Questions about the table below.
1) What is the entry just right of 294?
2) What is the entry just right of -268?
3) What is the entry just right of -249?
4) What is the entry just right of -186?
array([[ 294,  -63,  126,  -87,  -77,   94, -186,  128,  271,   84,   -3,
          -1, -114],
       [ 704, -471,  733, -249,   56,  252,   92, -498,  -14,   -1,  408,
         427, -709],
       [ 453, -232,  209, -199, -219,   71, -366,   91,  347,   25,  -67,
         -31, -273],
       [ 333,  -44,  314, -439,  184,  339,  242, -505, -221,  257,  657,
         391, -753],
       [ 732, -531,  621, -166, -155,  119, -262, -192,  271, -101,   32,
         180, -491],
       [  67,  219, -128, -370,   64,  214,   10,  -59,    5,  320,  362,
          79, -359],
       [ 874, -693,  747, -245, -214,  138, -328, -268,  295, -158,   28,
         220, -630],
       [ 585, -387,  521,  -99,  -88,  131, -149, -124,  223,  -43,   71,
         182, -364],
       [ 337, -119,  263,   -5,   -2,  125,  -61,   47,  209,   45,   59,
         111,  -79],
       [ 499, -257,  530, -200,  108,  255,  157, -392,  -48,   78,  412,
         362, -536],
       [ 456, -207,  159, -241, -224,   73, -396,  117,  372,   48,  -83,
         -57, -293],
       [ 372, -139,  399, -103,  126,  212,  131, -215,    1,   87,  318,
         288, -328],
       [  42,  263, -263, -598,   14,  236,  -88, -107,  -22,  423,  439,
          21, -588],
       [ 103,  214, -560, -955, -293,  176, -613,   88,  231,  465,  220,
        -275, -818]])
1) -63
2) 295
3) 56
4) 128

B =
[[-101.49 -125.80 -117.85 -101.64  -94.47  273.41  273.07 -257.11 -122.57
   219.06  209.35  245.58]
 [  33.47  -11.38   26.02  -58.06  -58.75  209.84  150.62  -69.22   13.83
    88.69  178.46  167.97]
 [ -98.14  276.84  272.57  -81.37  300.62 -188.25  306.45  210.75  264.09
   236.03 -168.13  216.43]
 [  -7.04  -60.16   21.46  163.10  -30.24  -42.44    9.59  127.74   -0.16
   118.03  168.62  -41.13]
 [ -20.45  225.15  254.36  -48.21  219.33 -101.82  223.95  174.21  239.52
   139.25 -100.49  190.80]
 [-100.48  284.68  286.27  -89.06  310.03 -196.61  302.59  215.46  262.93
   233.28 -166.38  204.08]
 [  45.84   47.70   70.99   72.81   24.88   22.26   10.44  106.53   59.54
    68.71  118.59   31.33]
 [ 143.05  130.61  -47.83  192.44  197.13  125.14  -28.57    4.98  -47.27
   -33.09  -68.77  -68.58]
 [  16.00    2.95   51.78  121.62   14.86  -45.28   22.28  144.06   47.75
   115.06  132.74  -29.53]
 [  64.89  185.20  214.62  -36.33  108.79  -13.95  136.94  151.81  212.53
    68.03    7.12  166.39]
 [ -97.02  -37.02  -56.60  -87.74   27.89  150.49  242.85 -141.63  -50.06
   235.41   87.83  207.30]
 [ 245.18  169.54  -69.14  242.53  251.23  230.52  -57.14  -23.00  -86.65
  -138.65 -146.99 -109.56]
 [ -48.17  254.57  274.50  -62.27  260.35 -154.97  267.14  213.55  267.02
   188.20 -133.70  206.95]
 [ -48.66  -60.51  -50.54  -19.44    9.10  128.35  209.15  -85.45  -39.02
   202.70  105.53  158.60]]
Which number is the entry just left of the largest entry? -89.06
The entry just left of 219.33 is -48.21
Which number is the first entry in reading order? -101.49
The entry just left of 144.06: 22.28
Which number is the entry just right of the smallest entry? -122.57
Which number is the entry just right of 108.79? -13.95
Which number is the entry just right of the largest entry? -196.61
Which number is the minimum? -257.11
The entry just left of 118.59: 68.71
The 2nd largest entry -> 306.45
The entry just right of -47.83 -> 192.44
Which number is the entry just right of 70.99? 72.81
Which number is the 2nd entry in reading order? -125.80
The fifth entry in reading order: -94.47
The entry just left of -37.02 is -97.02
The third largest entry -> 302.59
The entry just left of -101.64 is -117.85
Which number is the entry just right of 45.84? 47.70
Which number is the entry just left of 127.74? 9.59
The entry just left of the smallest entry: 273.07
Which number is the entry just right of -154.97? 267.14

arr =
array([[118, 149, 145, 159, 198, 147, 183, 168, 178, 134, 114, 164],
       [217, 150, 148, 152, 149, 165, 141, 152, 138, 126, 140, 113],
       [111, 195,  98, 197, 142, 122, 115, 168, 162, 237, 109, 112],
       [ 79, 194, 117, 189, 131,  95, 208, 188,  93,  92, 153, 207],
       [177, 125, 153, 180, 175, 162, 158, 125, 179, 147, 146, 112],
       [145, 150, 144, 123, 102, 211, 149, 158, 172, 232, 162, 186],
       [126, 175, 131, 108, 153, 150, 175, 181, 127, 133, 125, 179],
       [251, 174, 110, 150, 120, 207, 146, 106,  88, 187, 143,  47],
       [125, 110, 135, 169,  50, 110, 169, 126, 152, 165,  89, 145],
       [141,  86, 179, 212, 239, 209, 227,  87, 246, 128,  51, 105],
       [134, 164, 132, 132, 172, 144, 172, 171, 151, 135, 126, 167],
       [132, 193, 191, 108, 113, 166, 141, 175,  61, 145, 141, 151],
       [167, 159, 138, 106, 149,  96, 120, 157, 161, 152, 160, 177],
       [118, 152, 152, 183, 126, 152, 144, 158, 151, 212, 147, 165],
       [159, 177, 171, 160, 133, 137, 116, 172, 131, 183, 181, 147]])
Counting starts at 1.
Report the entry directly below 237.
A: 92
Report the entry in row 1 and column 1.
A: 118
Report the entry in row 3 and column 1.
A: 111
The bottom entry of the column that holds the largest entry -> 159
The entry at row 1, column 2 is 149
The entry in row 1 and column 3 is 145
The entry just right of 195 -> 98
Report the maximum.
A: 251
Report the entry directly above the smallest entry.
A: 179
The entry in the bottom-right corner: 147
The entry just left of the smallest entry: 143
Report the entry at row 2, column 1.
A: 217
Report the entry in the top-right corner.
A: 164
The smallest entry: 47
The entry directly above 87 -> 126
Report the entry just left of 239.
A: 212
The entry directly above 157: 175
The entry directly above 109 -> 140

Read these off the table that follows. Rows and columns are numbered from 1.
1) Which number is the entry just right of the centre entry?
2) Which number is the entry in row 1 and column 1?
3) Which number is the entry in row 2 and column 2?
4) Which number is the entry in the bottom-left corner?
5) Which number is the entry at row 1, column 3?
6) Which number is the entry just left of -0.04?
7) Which number is the entry at row 3, column 3?
8) Which number is the entry in row 3 and column 1?
 0.14   0.12  -0.03   0.16   0.11
-0.11  -0.18  -0.14  -0.22   0.17
-0.09  -0.02   0.19   0.15   0.10
-0.23  -0.20   0.16  -0.22   0.01
-0.24  -0.04   0.00   0.04   0.04
 0.05   0.18   0.22  -0.14   0.05
-0.02  -0.06   0.14  -0.01  -0.09
 0.13  -0.21  -0.07  -0.02   0.21
-0.13  -0.23  -0.17   0.21   0.06
 0.15  -0.24  -0.19   0.21   0.13
 0.22   0.12   0.02  -0.13  -0.20
 0.09  -0.17  -0.11   0.21  -0.03
 0.12  -0.19  -0.06   0.19  -0.08
 0.02  -0.20  -0.18  -0.07   0.19
-0.02  -0.07  -0.20  -0.13   0.02
1) -0.02
2) 0.14
3) -0.18
4) -0.02
5) -0.03
6) -0.24
7) 0.19
8) -0.09
